Rows near named flat spaces through zero:
ruzi_luzav: [ -6  -6  -5 -18  18   4  -6   7  -8 -14  17 -13 -14   8  11 -11 -12  12
   3 -14  -6  19 -15  -9   8   4  -4  15]
kedap_setuz: [  5 -22  -3 -10   6  61 -22 -57   5  20 -11 -37  -2  19 -78  19 -37  33
 -24  53  17 -15  -9  20  -8  70 -28  16]
dopuf_nub: [ 10   7   6  17 -17 -19  11   7   6  10  -4  15  10 -14  13  -4  18 -25
  12 -10  -8 -15  12   1 -11 -31   7 -14]
pel_kovu: [ 20  29  -1  -8 -15 -18  -1   7  -8  17 -21   2  15  -9 -10  18   8 -25
   3  18  -3 -19  21   8 -19   0  -4  -1]
kedap_setuz: [ 13  -6  -9  -1  -5  19   7 -19  23  18   9 -16  -7  12 -26  17   5 -24
   3  28   5 -16  -5  -8  -5  -6 -15  -5]
pel_kovu: [  8  16   5   8 -14 -21   0  10  -5   1 -11  15  14 -15  -2   6  13 -14
   6   7 -11 -11  23  10 -15 -15   4  -8]
pel_kovu: [  5 -13   1  15  -6  -2  17   2  22   8  16   3  -4  -2  17 -10  15 -27
  17 -18  -5  -7  -8 -14  -2 -37   3 -13]
dopuf_nub: [-15 -35   6  10   9  29  -5 -11  22 -15  14  -8  -2   4 -32   0  -7  17
   8  13  -6   7  -2   5 -11  14  -3  -5]
kedap_setuz: [  6 -14   9 -18  10  33   0 -11  -6  43 -37 -30  14  11  13 -19 -39  16
  -8 -47  39  -8 -39  -1   0  75   3  25]
ruzi_luzav: [ -1  51  -2 -26  -1 -58 -12  63 -24 -38 -12  22  16 -17   6  30  24 -19
  16  26 -29  17  51  10 -25 -13   9  -1]
kedap_setuz: [-20  -4  14  13   5  -5 -24  -9 -35 -29  -8  19   5 -17  -4 -22 -20  61
 -19  -9 -13  16  13  29   8  20   9   9]
dopuf_nub: [-16 -21   9  21   4 -15  -1  16   7 -40  35  19  -7 -17   9 -21  15   5
  25 -13 -39  18  13   1 -10 -51   8 -12]
dopuf_nub: [ 10 -11   4  13 -15  27   9 -24  26  36 -23  -8  16   5 -31  17  -1 -15
  -4  19  24 -29  -2   6 -12  28  -4 -11]
ruzi_luzav: [-14 -16   3  37 -14  16  14 -26  24   9 -11  22   6   3 -12  12  13   9
 -22  18  28 -13   0   4  20   3  11 -28]
dopuf_nub: [ 11   8  -5  -7   2  -9  -9 -10 -22  -5  19  -6 -15  -4   7 -17  -7   6
  -2  -7 -21   3  -3   0   6 -25 -12  14]
dopuf_nub: [-40 -45  11  65 -12  16  24 -10  55 -21   7  43   8  -2 -12  13  34  10
  -5  20  19   1  10   1  16 -21  27 -54]
kedap_setuz: [ -3 -12  22  41 -17 -24   0  -2 -10 -13   7  33  12 -36  18 -37  10   9
  15 -34 -33  -7  19  19 -13 -48  14 -14]
ruzi_luzav: [ -8 -24  10   4   4  18   8  12  29   4  -7  -7  14   2  -8   3   0 -10
  19  -9   9   0  -5  -3 -20  21   8  -8]
pel_kovu: [-18  -8  -2   8   3   3  12  12  21  -7  -3  11   1   9   8  14  13  -2
  -3   4  19   9  -3 -10  13   5  13 -16]
pel_kovu: [ 26   4 -10   5 -17  31   1 -58   3  47 -13 -19  -5  13 -37  14 -12  -6
 -28  34  24 -37 -12   5  10  17 -23   3]
ruzi_luzav: [ 30  41 -16 -34   0 -27 -12   4 -35   3  14 -16 -16  -1   7   1  -2 -20
   2   9 -26  -2   7  -5  -3 -29 -22  24]
ruzi_luzav: [-11 -49   4 -15  23  44  13  18  50   5  13 -36   0  21  -8   0 -10 -19
  35 -21  13  12 -32 -23 -23  33   0   2]
ruzi_luzav: [-1 -5  3  0  1  3  1  2  4  2 -2 -2  4 -1 -1 -2 -2 -1  5 -5  0  0 -1  0
 -6  5  1  0]
pel_kovu: [ 17  13   5   5 -13   3 -24 -42 -35  11 -12  -2   4 -14 -35  -8 -22  28
 -21  21 -15 -20  15  31  -7  12 -17  15]
kedap_setuz: [ 30 -20   3  -1 -10  31  29 -17  34  71 -14 -33   8  13  18 -14  -8 -49
  17 -44  33 -35 -43 -24 -11  13  -5   3]
pel_kovu: [-14  30   0 -32  14 -22 -17  45 -24 -27 -26   5  14  -1   1  23  -4  15
  -3  13   2  24  23  10  -9  43  10  12]
ruzi_luzav: [ 13 -10   5  20 -17  15  10 -27  15  32 -11  -1   9  -3 -13  -1   1 -13
  -3   2  12 -28  -4   4  -6   0  -3 -10]
kedap_setuz: [-14  14 -23 -22  21   8   4 -11 -21   4  -1  -6 -29  34  41   0 -14  32
 -47 -14  46  23 -42 -24  69  28   2  16]
dopuf_nub: [-32  -4   6  10  11 -31   6  50   6 -48  13  32   3 -10  35  -4  24   6
  16 -20 -13  34  14  -7   5 -27  27 -17]
kedap_setuz: [ -8  -6   4  -2   9  13  -5 -15 -21  11 -16  -3  -1   5  22 -23 -26  38
 -24 -35  24   6 -26   3  25  37   7  16]
dopuf_nub: [-41 -27   0 -13  32  20 -10  24  12 -46  10  -3  -6  16 -10   9 -11  41
  -1   7   8  42  -6  -3   8  43  11   3]
pel_kovu: [ 20  20   2 -33   8 -27 -10  35 -23  -6  10 -17   1 -12  20 -17  -6 -23
  34 -29 -36   8   6  -3 -31 -17  -8  24]
[ 30  14 -14 -30   2   2   0  -4  -2  21  17 -33 -15  11  -4   3  -4 -35
  14   5 -12 -10 -12 -16 -11 -16 -25  18]  ruzi_luzav
[-63 -71   6  28  29  49  -5  -7  44 -63  33  10 -13  16 -40   7  -3  60
  -4  28   5  42  -6   3  15  27  13 -22]  dopuf_nub
[  6   5 -13   7 -10   7  13 -17  20  14   5   1  -9  13 -13  25  17 -21
 -12  34  16 -14  -1 -10  15 -15  -7 -16]  ruzi_luzav
[ -1 -11  -6  -3   6  14  10  -4  16   8   8 -11  -9  14   5   1   0  -8
   0  -5  13   1 -19 -15  10   2  -2  -1]  pel_kovu
[  4   4   3  -8   4 -15  -5  16 -10 -12  12  -2  -1  -9  10 -13   0  -5
  17 -14 -24   7   6   0 -14 -19  -2   8]  dopuf_nub
[-13 -10 -10   0  13  16 -11 -27 -13 -19  23  -4 -26  13  -7  -7 -13  38
 -25  12   0  16 -14  -1  32   0 -10   9]  dopuf_nub
[-15 -18  18  26  -3   5  -7 -16 -15  -4 -13  18  10 -15   9 -29 -16  43
 -13 -30   3   2  -3  19   9  16  14   0]  ruzi_luzav
[-12   3   4  13   0 -15  -9   0 -17 -26   7  21  -2 -12   4 -10   2  26
  -8   1 -16  11  14  12   8 -16   6  -3]  kedap_setuz
[ -9  28  -5 -26  10 -35  -3  58  -3 -33  -1   9   7  -2  11  26  20 -19
  19  14 -14  23  27  -5 -16  -5   9  -2]  kedap_setuz
[ 30 -14   1  19 -17  32 -12 -82 -17  37  13 -20 -15  -4 -36 -28 -28  18
 -21   8 -12 -36 -15  17   5 -13 -31  14]  pel_kovu
[  5  -4  -2  17  -7  -7  20  -9   4  18   9   9 -10   1  42 -22  10 -13
  -4 -37  10  -7 -23 -18  25 -36   7  -8]  kedap_setuz
[ 14   1 -10  -1  -8  10  22  -4  30  32  -3 -11  -2  16   2  20  15 -42
   3   9  24 -18 -14 -21   3  -6  -4 -12]  pel_kovu
[  6  20  -7 -22  11 -22 -12  10 -34 -16  16  -5 -16  -2  24 -16  -8   9
  -1 -16 -21  16  -3  -4  10 -19  -7  21]  dopuf_nub
[ -4 -14  27  18  -6  -3 -13   1 -17  -3 -19  11  25 -29  -1 -32 -18  27
  11 -35 -17  -4  12  28 -27  18  12   6]  kedap_setuz
[ -3   7  -1  -5   8  -9 -14  -9 -35 -14   9   3 -13  -4  17 -24 -16  33
 -15 -18 -11  14  -7   5  20  -5  -2  17]  ruzi_luzav
[  0 -23  12  12  -1  19   0 -16   4  15  -6  -6   7  -5   0 -23 -16  12
   3 -27   4  -8 -14   6  -6  15   2   4]  ruzi_luzav
[  3   5   0 -14   6 -11   1  23  -1  -5   5  -5   0  -1  15  -3   3 -14
  16 -14  -9   8  -1  -8 -10  -7   1   6]  pel_kovu
[ 17 -21  33  22 -18  -5  12  14  10  34 -24   2  37 -33  23 -42  -6 -26
  42 -71 -13 -26  -1  11 -49  -3  16  -2]  kedap_setuz
[-27 -13  -8 -15  24  18   4  15  14 -16   1  -7  -9  25   8  13  -5  20
 -11   0  29  28 -20 -16  24  38   9   1]  pel_kovu
[-24   9   1   0   2 -19   5  45  19 -31 -11  23  16  -2  -5  35  26  -9
   9  27   4  17  29   1 -10   7  19 -22]  ruzi_luzav

Rows near named flat spaces through zero (a row that begins with a name and a colon came from that space):
veme-panul: [ 11  36   8   2 -19 -18 -15 -12 -12  21  -3  22  16  24   1  -4 -13 -21
 -20 -23  11  -6  44  21  21  33 -18  -1]
basol-datuf: [  5 -10  12  12  -8  22 -11   6   7 -26   1   2 -11 -23  -6   1  25   0
 -17  12 -44   8 -10  16 -25 -33  14  -7]
veme-panul: [ -6 -39 -22  19  -4  -5  -9 -15  14  25  34  14  11   6 -19  14  21  14
 -12  20   5  -7  25   2 -22  25  11  10]
mida-nataf: [-18 -27 -31 -14  21  10  25   6   0  -2 -20 -47 -18 -24 -21 -33  25 -32
   0 -12   9 -32 -31 -24 -11 -29  -4  41]
mida-nataf: [ -5 -28  14   7   2  -4  39  -2 -11 -38   8  -3 -13   9 -20 -18 -35  25
  43 -39  25 -32   9  45  27  43 -36   9]
mida-nataf: [  5  24 -12 -10  13  12   1  14  18 -18 -22 -28  -8 -22   0  -9  32  -4
  -6  12 -44  15 -40 -28 -20 -48  28   1]
disok-fem: [-18  -6   2   2   0   7   0  -4 -15  16   0 -33  10  -6  13  14 -35   3
  11  12  47  -6 -29 -26  -3 -46   9  42]
disok-fem: [ 10  -2  20  -6  -3   8 -16  -2  -9  -8   9  30 -10  -6  11  19   5  -7
 -13   6 -25  17  12  13  -6   3  11 -31]
mida-nataf: [  9   1  44  16 -26  11  -9  10  -9 -34  -7  18   3  -3  10   2 -28  23
  11 -14  -9  11  12  44  10  -2 -24 -25]
disok-fem: [-12 -26   9   0 -11  18 -16   2 -21   9  -8  -7  -2 -22  -1   8  -8 -21
  -7  -5  12  -5   4   9  -9 -28   8  15]
basol-datuf: [  3  19   4 -10   2   2  -4  -4 -10   8  -7  -4  -8   0  16 -11   9 -39
 -33   6   4  -8 -12 -18   1 -25 -17   9]
disok-fem: [  6  15   4 -13  -9  -6 -19  -1 -10  11 -24   4  16  -3  -3   2  -6 -15
  -1 -30  -3   7  31   7   3  10   6  -2]
mida-nataf: [ -5  -9  -7   3   8  13  15   8  11 -25  -7 -27 -10 -18 -14 -12  13   8
  10   0 -18  -7 -28  -2 -13 -28  10  16]
disok-fem: [ -4 -20  -7  -1  -9  -1  -1   3   0   1 -22  -8   7  -7 -19 -27  14 -19
  -8 -30   4 -20  25  14  -3  12 -28  13]
veme-panul: [  2 -31   3  -7  -8   6 -32 -16  -5   5   4   4  17 -22 -14  29  10  -3
 -11 -13 -18   7  36   6 -41  -8  35  16]
veme-panul: [  7 -28   8  -3  -6  -4 -17  25  40 -15 -30  -2  33  -6  25 -15  25  48
   7  18 -12  34  -5 -38 -30 -12 -46 -41]
disok-fem: [  5 -17 -20 -19  19 -14  12  -2  27  -6 -10 -12   2   2   0 -32  45 -10
 -20   1  -8 -12  -6 -41 -21   6 -41   2]
mida-nataf: [ -3 -11  21  24 -16  18   4   9  -7 -26   6   6 -11  -9 -10   3 -17  20
  17  -4 -11  -1  -1  46   8  -4   4  -8]
mida-nataf: [ 11  15  -1 -11  16 -15  19  -7  13 -24   4  -6   0  12   0  -6   0  18
  12 -10  -9  -2  -7 -11   0  16  -9   1]
basol-datuf: [ 14  62  21 -11 -12 -19 -10  18  -2   5 -35  14  24  24  31  -3 -37  17
  23 -17  12  32  11  -3  39  19 -21 -41]
veme-panul: [ -2  18  10  -6 -14   3 -10   6 -18  15 -29  -6   1  -1  15 -23  -5 -43
 -26 -12  21 -11   3  -3  15 -20 -36   7]
basol-datuf: [ 10  39   0 -10  -4 -11  -8  12  16   2 -32  -9  19   8  18 -20   9   0
  -8  -2  -6  15  -6 -27   3 -12 -25 -13]
mida-nataf: [ -2 -18  18   5  -9  19   0   3  -3 -29 -13 -21  -7 -22  -1 -20   9 -12
 -16  -6 -10 -15 -16   7 -19 -44 -25  20]
disok-fem: [ -3  -1  -4   5  -1  13   3   7  -3  -8  -5  -5 -13 -14 -14  -4   8  -8
   3  -5 -18  -3  -6  17   1  -8  18   0]
basol-datuf: [ 14  -5  22 -23  12   1   8   7  -1 -31  -9  19 -20  -2  18 -13  12 -10
  -6  -7 -21   6  -4  -2   4  11 -35 -40]
basol-datuf: [ 10   9 -18 -29  19 -32   8  -2  29   0 -23 -16  28  16   7 -21  16  15
   7 -16   7   3   7 -50 -10  23 -35   0]
basol-datuf: [ 15   8  17 -16   7  -6   2 -21  -9 -24  10   7  -7   1   0   5   1 -15
 -15 -21 -17  -9  13   7  -9   7  -4   9]
veme-panul: [-15 -19  -5 -12  13  15  13   0 -30   4   1  -9 -27 -18 -11   9 -16 -27
  16 -13  13 -15 -11  12  11  -6  30  14]
disok-fem: [ 23  16  23 -12  -2  -8   4  -4   6 -40 -10  16  -4   5   0 -20  13  -5
 -13 -30 -35  -3  21  19  -1  22 -36 -20]
veme-panul: [-14  27 -17  -6  20 -23  52  22  10  -3 -25 -39   8  29  11 -32 -49  42
  69 -13  61  -9 -43 -27  54  21 -37   4]
mida-nataf: [ -4 -17  -3  13  -1   8  -2   6  19 -13   3 -14  11 -11  -6   9   4  38
  18  14 -12  13 -14  -5 -21 -19  19   4]
veme-panul: [  5  25   0  -1   0 -27  17  25  35  -9 -33 -17  34  29  26 -33 -16  55
  36   0  28  17 -18 -36  22  15 -64 -25]
basol-datuf: [ -5 -20 -10  -3   4  -6  -8  -7   5  14   8  -4  16  -1  -3  19  -4  17
  11   4  11   6   9 -15 -16   4  19  11]
mida-nataf: [ 11  34 -34 -24  23 -31 -14 -13  25  42   9   6  24  22  16  22  25   3
 -14  28  -4  27   2 -67 -15  15  31  -8]
veme-panul: [  6 -20  11 -10   3   5  -8   4  -7  -8   5  36 -13  -7   0  18   4   3
  10  -6 -24  18  23  22   2  32  15 -45]
basol-datuf: [ 11  -8   6   4   0   1   0 -14  10 -33  13   1   3  -8 -22  11   9  21
   6 -18 -36  -2  17  23 -24   8  21  11]
basol-datuf: [-18 -68 -26  -7  23  10  17   8  11   7   8  -7 -22 -15  -4 -17  38 -10
  -6  27  11 -16 -25 -31 -17  -2 -21  -4]
disok-fem: [ -7  29   2  19  -1   8  10   4  -8   1  18  -6  -8   4   0  25 -35  25
  29  18   6  11 -28  15  21 -15  47   5]
disok-fem: [ 20  -5  25 -10  13 -11  17 -12  17 -45  15  10  -9  14  21 -18  16  10
 -21   6 -15  -7 -12 -16 -14   5 -61 -14]
veme-panul: [  8  37  29 -18 -12   1  -4  20 -30   3 -39  24 -16   7  28 -27 -16 -49
 -14 -24   8   3  10  18  46  10 -48 -42]
[ -1 -42  -4  -4   2   0 -24  -4   3  31  23  40  -1   1  16  22  26  -7
 -26  36   2  17  19 -19 -18  19  -2 -36]  disok-fem
[-14 -18 -15 -10  12  11  21  28   8 -19 -38 -38  -3 -24 -14 -21  -1  19
  47 -20  -2   2 -27  -7   3 -14   7   1]  mida-nataf
[  6  20  -4   7  -2 -18   9   6  24  -3  -6  -5  21  23  10 -15  -4  33
  12   6  11   7  -5 -16   9  14 -31  -9]  veme-panul
[ 19  48  42 -15 -11   6 -17  13 -16 -15 -25  22  -9   1  40  -3 -10 -25
 -22  -1 -20  25  -7   3  18 -22 -23 -43]  basol-datuf
[ -1  25  -1   3  -4  -7  10   0  -2  -5 -13 -20  11   7  -7 -10 -22   8
  17 -22  13  -8  -1   7  14  -1  -3  22]  disok-fem
[ 20  14  11 -36  17 -30  -3 -31  -1 -12   4   3  20  15   8  15 -10   1
  -2 -33   0   0  29 -23 -16  26  -7  14]  basol-datuf
[ -8  17  -1 -13  10 -10  27  17 -11   0 -24 -12  -4  13   9 -18 -36   6
  41 -21  37  -4 -15  -4  43  20 -22 -10]  veme-panul
[  5 -18  14 -16  -3 -13  -9 -23  -8   6  -1  -4  14   9  17 -18   5 -35
 -45 -12  33 -28  19 -26 -18  -7 -67  30]  mida-nataf
[ 12  -1  26  -6 -14 -14 -22 -19  -7   9   6  21  21  17  24   3  -8 -13
 -34  -2  21  -3  30  -9  -9   7 -48   1]  mida-nataf
[  6  21  25   6 -10  13  -3 -14 -28 -13  16  12 -23  -4  -2  11 -14 -32
 -23  -8 -13 -12   3  36   8 -15  13  13]  basol-datuf
[ -9 -13   7  19  -6  10  15   6 -18  -5  18  18 -21   3 -14   8 -27  11
  27  -5   9  -7   5  49  30  28  12 -13]  basol-datuf
[ 24  16  42 -53  13 -15 -29 -20 -21  -5  -6  26  10   3  51  32 -16 -23
 -23 -10  -1  28  17 -41 -16  -6 -13 -26]  basol-datuf
[ -4  -9 -15 -14   8 -14   8  -4  11   6 -19 -31  19   3   1 -27   9  -8
  -6 -13  27 -19  -4 -38 -12  -8 -38  31]  disok-fem
[-26 -19 -55  11  18  -2  23  -8 -15  53  36   4 -27   9 -37  12   3 -23
  13  12  28 -27   3  13  27  45  54  21]  mida-nataf
[  5 -18  17  23 -11   8  -4 -13  11 -26  27  -1   4  -3  -3   9   3  25
 -13  16 -12  -5  -4  12 -27 -21  -6  18]  mida-nataf
[-27 -34 -28  34  -8  18   4  -5 -23  43  40  14 -25  -3 -33  19  -5 -18
   1  20  23 -23  10  42  17  19  47  19]  mida-nataf
[ -4  10   6 -16   2   2   1   0 -20  -1 -20 -17   1  -9   0   1 -23 -16
  13 -27  13  -5  -1   1   8 -13   9  18]  veme-panul
[-12   3  -4  21 -12   7   3  11  -9  15   4   4  -3   4  -6   4 -22  10
  19   6  18   0  -2  25  25   7  13  -4]  basol-datuf
[ -6 -19  14   1 -11  12  -3   9 -10 -11 -19 -10  -1 -15   2 -15  -5 -11
  -2 -13   8  -9  -1  10  -2 -20 -26   6]  mida-nataf
[-16 -22 -21   3  18   3  22   0  15  -9   5 -45   4 -11 -11   2  -5  32
  31  11  16  -7 -40 -29 -17 -29  21  38]  veme-panul

Rows near named flat spaces through zero (a row that begins with a name and a colon came from that space):
kimu_zos: [  6 -19   3  44  11  -3  36  13  33  -3  11  -1  -8 -34   6  19  -9  -4
 -11 -17 -49  23  17  19 -21  18  -6  24]
kimu_zos: [ -3   8 -19  14  -3   0 -17   6   4  -2 -17  15 -13  17   0   4 -21  -9
  12   4   0  -6   8 -11 -17  17  -6   6]
fabor_fumi: [-25  -3  -4  15  17  28  -2  -4  14   1 -10  38 -22  11   4  -6 -62  14
  15 -16 -36  25  24  11  -5 -14 -32  11]
kimu_zos: [  6 -27  40  -4  18   4  49   0 -17  16  23  -5   7 -43   0  -7  11   2
  -5 -27  -2  12 -12  25  24   0  10   7]
doni_kek: [  8  -6   1  -5 -11 -17  -8  12  12 -23 -22 -16   6  -6  14   3  17 -15
 -19   5  27   8 -13 -16  -9   5 -11  -5]
doni_kek: [  7  44 -38 -16 -21  21 -23  -8  27  -5  11   2  -8  16 -13 -30  16  33
 -13   8   3 -17   7  -8   6  -8  43 -52]
bibod_tafo: [  1 -14   3 -21  -2 -12   6  -8 -11  17 -11   0  18 -22   2  17  36 -14
 -21  20  14  -2 -24 -22  17  26  -4  34]
doni_kek: [ -7   6  21 -29 -14  -2 -20  -1 -26  -1  20 -32  32  28   3 -11  -3  18
  45   9  23   9  -6   6  19 -62 -14 -19]
doni_kek: [  3   8 -20  23   8   6  10  -7   7  18  13  17 -15  -4 -15  11   1   1
  -7   2 -36 -20  14   6 -10  30  24  13]
nik_kosig: [ 10   6  -3 -15 -15  14  18   6  28   7  15 -12  15 -35   4 -19  23  28
  -9  -5   3  24 -10  -4  22  -4  19 -16]
doni_kek: [ 13  -3 -11   5 -19 -24  -8  14  26 -20 -14 -27  15 -10  12  17  32 -13
 -21  18  10   8  -9 -20 -17  11  -7   5]
nik_kosig: [ 23  -9   2  16   1  -8  37  20 -20  36   2  10  -6 -41  -7   2  16 -22
  15 -15  26 -14 -21  -8   3  74  36  26]
bibod_tafo: [ -8   1 -13   5   3   3  -7 -10  21  -8  -6   8  -4   3   1  10   0   3
 -24  10 -28   4  11  -2  -7  -3 -10   8]
doni_kek: [ -7  16 -26  12   7  36  18 -15  32  28  24  32 -14 -17 -15  -6 -12  34
  -9  -4 -60   6  22  11  10  11  23   6]
nik_kosig: [ -7   4   1  15  10 -25 -38 -14  -3 -56  -9 -19 -15  57   0  16  -4 -21
 -29  10 -14 -30  24  17 -40 -44 -18 -30]
bibod_tafo: [  8  18 -32  34 -17   3  -5  19  40  -4   6  -3  -7   2   1   3 -14  11
  17   2 -26  10  20  -4 -26  12   9  -5]
kimu_zos: [ -1   3   2 -13  -1   3  -3  -8  -5   3   5  -3   5   2  -3  -4   9   6
  -4   5   2  -4  -3   0  10  -9   5  -5]
nik_kosig: [  9  -8   4  -5  -9  -7  17   2  23  -2  12 -24  22 -31   6   9  37   8
 -24   8 -11  17  -8  -1   8  -4   4   5]
bibod_tafo: [ -9  16 -35  10  -8  24 -14  13  23  14 -29  42 -22   3   3 -12 -43   7
  21  -3   2  16   7 -25  -6  35  -8  12]
kimu_zos: [  6   4  10 -37 -20 -19 -23   5 -40   8 -10 -23  27  16   2  -5  24 -12
  28  19  66 -14 -31 -25  17  -4   0  -3]
kimu_zos: [ -7  15 -18  -6  -3   9 -16 -15  19  -9   4   2  -2  15  -5  -2   5  16
 -20  13 -22  -5  12   0   0 -19   3 -14]
fabor_fumi: [ -2   5  -2  13   3   7   0   3   4  -3   9   4 -10   9  -3  -6 -21   7
  14 -10 -14   1  14  12  -8 -10   2 -10]
doni_kek: [ -2   0  -6  -5  17  25  10  -2  14 -12 -36  48 -44 -18   1 -31 -19  -4
 -46 -32  19  -1  -3  -5   3  35  12 -23]
nik_kosig: [ 19  12   0  -4 -12 -15  -4   0  23 -39  16 -42   7   1   1  -8  45   8
 -40   2   4 -11   1  12  -9 -30  26 -52]
kimu_zos: [  7 -13   7  21   1 -10  12  19   5  -6  -8  -4  -4 -13   9   6 -11 -14
  10 -13   4  12   0   2 -15  15 -10  10]
nik_kosig: [  3 -11  -2  20   3 -15   4   1  33 -31  -4 -17   0  -9   9  20  16  -8
 -40   5 -30  10  11   7 -23  -7 -13   2]
fabor_fumi: [ 10   0   1  40  21  13  30   9  19 -14   9  19 -43 -15  -7 -16 -23   0
 -19 -43 -26  -8  22  32 -22  19  28 -28]
fabor_fumi: [  8   1   5 -12 -11 -23  -9  -8   1 -17  15 -41  26   6   1  14  45  -1
 -21  23   0 -10  -6   2   0 -28   4 -11]
fabor_fumi: [ -3   3  -1 -39 -31  -1 -20  14   2   7 -19 -17  36  -5  18 -10   9  10
  27  20  49  34 -28 -37  24 -13 -25   7]
kimu_zos: [ -3  12  -5 -16  -7  -1 -29   3 -21  -7 -23   8  -7  29   1 -14 -14  -9
  17   3  43 -13  -8 -17  -1   0  -4 -16]
bibod_tafo: [  0 -15  10  -8   2  -4   6   6   4  -9 -22   4   0 -18  12  -1   3 -11
 -18  -6  20  15 -13 -10   3  11 -15   7]
doni_kek: [ -9 -15  21 -12   9   9   8   1  -7  -4 -12   9  -1  -9  10 -11 -19   1
   0 -16  13  21  -7   3  12 -13 -22   1]
nik_kosig: [ -5   6  -7  14   8   3 -14   1  -4 -13 -13  17 -25  25  -2  -5 -30  -8
   5 -10   0 -12  14   5 -18   2  -4 -12]
bibod_tafo: [  0  -4 -35  -4 -15  -1  -2   6  29  24 -37  25   7 -32   9  21  17 -12
 -20  28   4  17 -19 -50   3  65 -13  54]
fabor_fumi: [ 11  10  -4  18   2   0   7   9 -14  10  14   3 -14   7 -12  -7  -9  -3
  24 -13   4 -22   7  11  -9  17  29 -12]
fabor_fumi: [-13 -12   4 -17   1   2  -6 -10  20 -14 -15  -1  12  -8  13   7   6   4
 -31  12 -11  26  -4  -9   8 -21 -33  11]
bibod_tafo: [ 19 -21  52 -19   1 -20  24  17 -50  -1  11 -34  17 -17   6 -17  21 -17
  23 -25  66  -5 -31  13  18 -10  12 -20]
bibod_tafo: [ 16  -4  26  -2  -4 -14  14  13 -28   1  21 -30  12  -4  -1  -9  14  -5
  26 -14  30  -9 -12  14   5 -11  18 -18]
nik_kosig: [-12  25 -11 -27 -12  42 -12  -2  20   5   4  17  -3   6   1 -44 -30  46
  20 -12   7  26   5  -2  26 -34   3 -38]
fabor_fumi: [ -8 -13   1 -32  -6  -2  -5  -5  -4  12 -30  10  18 -18  11   7  17  -9
 -16  19  28  17 -27 -34  22  18 -25  33]
[-10 -29  35  -1   9 -13  11   4 -25   5   3 -14  22  -4  12  17 -14 -12
  28  -2   1  23  -6   9   6 -23 -40  33]  doni_kek
[ -3   9  -4  23   9  10   1   2  -4   4  14  12 -18  17  -9  -5 -33   6
  25 -15 -21  -9  21  19 -13  -4   8  -8]  fabor_fumi
[  9  31 -27   0 -22  -5 -21  -4   7   6  28 -24  14  24 -14   4  25  17
  15  26 -12 -23   9  -3  -5 -13  31 -19]  doni_kek
[ -7  15 -18 -11  -3   8 -16 -16   2   8   5   8   1  16 -10   1   6  11
  -6  17 -14 -13   6  -6   6  -6   7  -1]  kimu_zos
[  6 -11   2   2  12  -8  15  -8  -6   3  -8  10  -9 -18  -5   9  23 -18
 -36  -1   0 -17  -8  -1   0  32  12  13]  fabor_fumi
[  6  -1   2   6   3  -5   5  -2   4  -8   6  -8  -3  -3  -2   2  12  -2
 -15  -3  -7  -7   3   8  -5  -1  10  -9]  fabor_fumi
[ -3  -9   7  -2   1   1   5   3   7  -3  -7   0   4 -11   8   1  -3   0
  -5  -3   0  16  -3  -2   3  -3 -14   7]  doni_kek
[ 6  0  0 -1 -6 -5  4  5 -6  9  4 -6  7 -6 -1  2  9 -2 10  3  9 -3 -7 -4
  3 10  8  5]  bibod_tafo
[ -3 -13  -4   5 -13  -2  12   6  43   1   6 -19  29 -31  16  20  14  15
  -9  16 -35  45   1  -8   3 -11 -27  30]  doni_kek
[  8  15  -1   0   0  -5 -14   1 -23 -10   1  -2 -16  27 -10 -15  -2  -8
   8  -8  27 -33   2   6  -9   0  24 -34]  nik_kosig
[ 11  -3   6  -7 -20 -25 -14  18  -4 -15 -11 -33  21   4  13   6  18 -13
  13  12  37   7 -16 -16  -7  -7 -11  -4]  kimu_zos
[  6  -9   5   0 -19 -27  -8  11   9 -10   5 -42  35  -2  13  25  25  -6
  10  24   2  17  -7 -11  -8 -18 -22  17]  doni_kek
[ -5  -9   0 -16  -5  13   5  10  15   2 -30  19   0 -25  15 -14 -12   3
  -6  -8  24  33 -16 -22  14  16 -20  10]  fabor_fumi
[-21 -15   2  43  53   7  15 -40   3 -13  13  37 -42  17 -18  30 -25 -11
 -56 -10 -97 -30  46  47 -28  -6  -7  19]  fabor_fumi
[  2 -29   8  52  30   9  62   7  -6  52  20  37 -18 -49 -10  27 -26 -13
  20 -25 -56   6  12  21  -6  67   9  70]  kimu_zos
[  7  -5   2   6   5   3  16   6  13  -8  -7   6 -13 -20   3  -9   4  -3
 -22 -16   4   5  -2   3  -3  16   9 -10]  fabor_fumi
[ 15  -4   1  -5 -12  18  25  34  25  -1 -30  18 -16 -49  17 -39 -11   3
  -2 -37  52  35 -23 -19  10  43  10 -18]  fabor_fumi
[  9   0  -7   3 -11 -17  -7   8  12 -13  -8 -17   8  -2   6  11  20 -10
 -11  12   9   0  -6 -12 -11   7  -2   1]  doni_kek
[-15  -1  -2   2  10  -1 -12 -18 -12   6   6   6   2  23  -7  18  -9  -1
   3  15 -29 -10  13   7  -3 -16 -15  19]  fabor_fumi
[  3 -13   1 -15  -2 -15   6 -10  -4  13  -5  -8  21 -21   1  23  42 -12
 -27  24   2  -4 -19 -17  12  20  -2  32]  bibod_tafo
[  4  -9   0   3   1  -6  26  -9 -16  51  31  -4  26 -27 -13  30  30   0
  16  22 -29  -8  -9  -2  18  30  16  55]  kimu_zos
[ 19   3   6  21   7 -41 -16  -1 -29 -37   0 -28 -16  36 -10  15  27 -40
 -22   2  19 -59   5  15 -38   3  24 -30]  nik_kosig
[  5  -5  -2  -2  -9 -11  -3   9  17 -15 -14 -12   7 -10  11   5  15  -7
 -16   6  11  12  -8 -13  -6   4 -10   1]  doni_kek
